Each row comes from the steps of one path. Every step used is in the known rows, and no mark comes twice. Write the path behind each row, first mark first.
Known rows
Z, L, G, S, K, C: 270,142,-58,-178,-96,16,326,97,-107,133,91,-144,-128,-191,169,110,-114,-7,25,-103,-111,-63,41,-35,191,140,80,-118,187,151,119,-273,-4,511,129,111,-348,148,450,131,-500
S, K, L, G, X, C, Z: -320,173,-73,-79,-38,92,726,15,-191,176,183,-61,-297,-246,30,375,42,332,-25,18,-18,-40,197,-26,6,50,-204,-144,301,192,146,-97,67,402,-3,-108,-261,49,309,45,5
X, C, R, L, G: -363,166,-34,-63,11,406,90,-9,-173,-234,-125,-60,-39,-95,341,688,44,1,-225,61,24,-38,-85,-79,-194,178,-30,-95,220,422,135,146,-175,-52,187,-210,-165,176,-90,129,83
S, L, K, R, G, X, C, Z: -171,-85,-9,-122,-25,567,335,148,-507,341,159,103,13,13,182,688,-68,241,116,23,17,92,14,195,82,209,-411,-304,184,546,146,8,-180,153,274,-385,-351,35,-42,72,-14
X, G, R, L, K: -109,-41,69,-146,32,-2,251,-21,-580,174,38,188,-19,171,184,370,-141,-124,137,-18,-43,0,-75,-76,24,297,-508,-37,-134,427,279,-236,-45,191,-122,-138,27,-2,-148,-50,107
C, R, L, K: -149,139,27,-105,19,-22,49,14,141,69,49,39,10,11,233,471,-23,-91,-64,28,-202,-76,-224,-9,-52,240,-166,-80,-77,564,8,15,-156,-401,268,-348,88,9,-215,-94,356
G, S, C, R: -9,118,40,-110,50,-91,-9,177,-56,-147,8,-49,-78,-248,214,248,-99,202,-87,-114,-521,-86,128,-57,124,139,-97,60,-34,116,-35,-32,102,344,192,-36,-23,-9,134,69,-331
G, L, K, R: 27,-20,64,-111,-139,83,468,78,-274,213,193,325,137,-117,34,438,-39,69,153,-79,-83,146,-13,-239,46,192,-152,-209,-97,379,-14,-226,-153,-196,-137,-149,-27,-9,-115,-98,-30
L, K, G, X, C, Z: -340,135,-42,-259,-57,160,373,52,-204,552,369,303,-95,84,-100,429,-72,402,106,-162,73,77,74,-78,122,39,-581,-94,113,291,166,123,-128,-182,12,-218,-164,-5,71,41,-136
R, G, X, C: -311,-149,-6,-49,33,395,-11,59,28,-153,-242,-75,-106,-19,76,190,-113,317,3,153,-35,71,31,151,75,132,-241,-140,264,13,205,161,-92,232,187,-334,-122,138,96,178,123
S, Z, L, G, R: 162,302,50,-175,155,-251,250,172,-167,49,190,-32,-171,-72,132,-110,-125,-84,119,-5,-225,-64,-10,23,33,90,22,-170,-748,285,190,-390,10,197,263,19,-121,-57,226,106,-336
C, X, G, R, L: -323,63,20,-65,128,-154,245,-6,-415,-102,-80,175,-106,136,207,475,-91,60,26,-18,-48,-73,-61,-12,-31,283,-490,-17,-177,251,241,-14,-197,383,-291,-504,-114,-11,17,-8,120
K, R, L, G: -67,39,54,32,104,90,155,-39,-379,231,68,-49,50,60,242,526,-13,-92,7,-10,26,72,66,49,49,261,91,-235,379,371,81,-146,-92,173,54,-46,-1,-27,-223,99,230
K, G, X, C: -289,48,-70,-112,12,-2,238,-36,-38,159,167,104,-151,-147,-50,198,-101,313,92,-76,163,86,206,-56,211,87,-423,-61,236,91,259,183,-78,384,91,-115,-297,43,140,211,-375
S, G, R, L, K, C: -164,-20,68,-89,4,-228,580,139,-284,472,76,-75,-5,108,246,326,-99,-54,144,0,-271,-10,-96,70,265,384,-261,-96,-70,185,157,-232,39,72,206,-281,120,-87,-11,31,34
S, L, G, X, C: -46,144,-48,-72,-36,275,204,96,-110,191,16,-157,-129,-235,120,222,14,52,72,192,75,8,-68,-46,39,115,-174,-98,-24,347,169,72,-195,367,246,-75,-276,167,143,175,-76
L, G, S, K, C, R: 202,204,8,-149,-93,-38,152,107,32,229,313,-345,-69,-196,292,477,-58,129,-166,-113,-435,-48,62,-282,79,265,-130,-18,182,123,115,-213,69,238,88,45,-191,112,320,164,-308
G, X, C, Z, S: -411,70,-36,-217,-2,190,405,55,98,48,-417,100,-163,13,27,265,-25,421,55,-97,236,51,34,302,-94,-113,-368,98,-17,-46,2,223,58,94,-11,-443,-120,89,397,155,-170
L, K, R, G, S: 156,-131,108,-138,-30,261,39,91,-434,330,245,37,191,109,100,523,-155,201,16,-166,-355,143,22,-34,197,167,-249,-263,228,334,44,-311,-92,-118,59,-19,26,-43,-88,-28,-36
L, K, C, X, G, S: -93,-19,2,-234,-146,-6,299,90,-381,363,315,108,105,19,66,754,-138,229,-61,-266,-203,10,-40,-92,37,150,-489,59,167,309,135,-97,-163,-112,-368,-50,-250,95,161,-13,-236
Z, C, X, G, L, K: -356,-7,-1,-134,-130,227,440,107,-555,-4,-119,379,-68,66,304,454,-58,39,-102,-19,-210,50,-176,-167,33,47,-266,7,74,496,39,-96,-273,-332,-390,-239,-383,84,260,20,-131
R, L, G, S, C, Z: -297,172,30,-90,78,231,170,146,-530,244,10,-11,-179,25,223,478,-33,149,-94,-23,-215,-67,34,139,55,175,44,-66,40,-10,86,-134,29,399,110,-111,183,32,19,88,323
G, L, K, C, R: -89,36,-7,-193,-186,107,393,139,135,101,191,218,82,-204,168,579,-42,100,-23,-72,-146,50,-55,-245,-50,298,-186,-86,-100,360,-10,-65,-113,-466,-145,-287,-138,119,-10,-68,-140
Z, K, R, G, S, C: 152,-120,35,-63,93,20,272,106,-279,177,-21,-32,-26,40,331,506,-215,221,60,-127,-293,3,139,79,298,253,134,-172,346,191,59,-472,35,625,304,-30,-189,11,173,167,-246
Z, X, C, R, K, L, G, S: -67,261,-94,-145,-128,110,104,130,-73,-75,-320,-140,-141,-324,368,674,-67,377,-309,-92,25,-7,330,-91,39,119,-238,-140,254,705,86,-134,-134,229,-36,-108,-295,207,329,65,-215
L, G, R, K, C, Z, S: -58,201,-1,-216,37,380,223,241,-68,473,12,-74,-74,268,324,407,-73,261,-63,-69,101,47,209,167,-15,284,-287,-85,-231,240,94,-133,85,-221,-150,-192,17,31,360,138,16
S, C, Z, K: -196,111,-47,-72,85,23,410,150,-137,229,-4,174,-199,142,187,230,-37,167,56,-49,-69,-150,59,126,41,50,202,53,53,66,-72,-125,123,229,159,-95,-102,-12,163,63,37
S, G, L, K: -169,86,80,4,-138,-72,578,140,-389,338,280,119,-11,-87,6,96,-13,54,58,44,-310,48,-233,-307,180,119,-30,-81,-441,216,-24,-291,-148,-205,65,-15,96,-60,67,-94,55
K, C, R, L, G, X: -223,129,-24,-126,61,-129,84,63,469,166,-57,-201,-105,-113,336,563,-61,95,-86,55,-86,-35,49,95,-20,416,-172,-57,393,312,113,153,-46,-17,88,-446,-111,131,6,178,120
K, C, X, G, S, L: -98,-62,-73,-68,-74,21,260,75,-514,57,224,-49,-7,-190,203,734,-111,145,-115,-186,1,-32,84,70,39,222,-378,59,120,155,222,-46,-134,588,-280,-114,-548,132,262,122,-509
G, S, L, K: 310,28,19,-165,-156,51,126,123,-311,318,202,-51,57,-207,19,251,-69,15,69,-85,-212,6,-138,-21,153,44,-307,-48,-345,202,68,-267,-105,261,231,15,-51,42,116,-64,-237
C, Z, S, G, R, L: -404,145,54,-94,148,-20,597,97,-397,272,-243,50,-169,291,251,225,-26,154,4,-126,-17,-21,-117,305,81,85,-159,20,-509,-68,-71,-214,164,63,73,-442,191,-148,295,22,-10

Which path is each row?
-253,305,-14,-106,38,-130,230,108,-165,-29,-126,-233,-195,-200,448,632,-75,-5,-163,4,-129,-80,-29,25,-43,152,45,-54,-296,529,219,-163,-49,170,396,-110,-231,148,132,269,79	S, Z, X, C, R, L, G
256,246,-55,-202,-55,-43,231,108,81,4,109,-164,-132,-229,297,249,-104,21,-78,-118,-242,-106,26,-128,114,212,21,-115,167,347,68,-210,-30,342,173,-42,-406,141,428,114,-588	Z, L, G, S, K, C, R
-295,183,-104,-196,-71,73,274,-1,-101,119,-166,140,-93,-50,382,723,-91,89,-80,-125,107,-22,-14,-153,185,205,-256,-105,293,745,108,58,-191,-80,205,-259,-304,164,10,85,-83	Z, X, C, R, L, K, G
-274,-80,-41,-166,-144,466,322,209,-202,242,-89,241,-50,124,265,595,-112,319,-79,-43,-16,88,19,-39,109,275,-76,-224,114,167,2,-178,-76,-322,-231,-433,-113,176,95,-28,204	R, G, L, K, C, Z, X
-324,241,-21,-119,185,32,264,187,274,215,115,-48,-259,-123,306,144,-211,302,39,-23,-168,-40,182,222,369,304,-218,38,-281,671,26,111,33,46,456,-11,-147,-47,387,244,-68	Z, S, C, R, K, G, X
-150,-4,19,-193,58,516,108,258,-530,77,52,200,-116,114,149,231,-186,298,-24,-84,-381,-47,-3,189,231,100,-9,-211,-10,189,-4,-201,-23,115,213,-114,-40,16,156,-32,-44	R, G, S, C, Z, L, K
-180,264,-72,-57,-5,-139,117,153,-181,62,245,-169,-213,-253,357,514,-178,190,-147,-91,-7,-32,304,66,148,198,-235,-77,-393,650,380,-103,-48,314,496,19,-482,48,268,321,-205	S, Z, X, C, R, K, G
-294,125,-77,-313,-21,609,694,101,-653,335,159,309,-51,116,197,640,-49,232,64,-252,252,63,-17,61,86,43,-485,-87,-388,344,98,-82,-6,-62,73,-169,-324,25,281,64,-587	X, C, Z, S, L, K, G, R
-314,158,-133,-101,-11,249,137,112,-137,182,127,182,-277,-51,38,174,-145,403,60,-11,432,21,380,328,151,165,-475,-203,37,431,363,213,-191,494,267,-341,-439,24,313,189,-125	R, K, G, X, C, Z, L
-384,119,-20,-144,-63,187,533,216,-661,246,-30,427,-202,38,249,409,-99,207,47,-75,-108,-52,89,-171,117,143,-83,29,-4,482,-45,-123,25,70,-259,-28,-164,74,94,-22,92	S, C, Z, X, G, L, K
-116,38,-23,-302,-33,-126,417,154,1,428,-367,177,-69,236,330,550,-101,93,161,-111,62,-24,61,190,109,345,-431,-106,90,212,86,-108,88,6,-91,-699,79,49,14,-27,167	G, R, L, K, C, Z, X
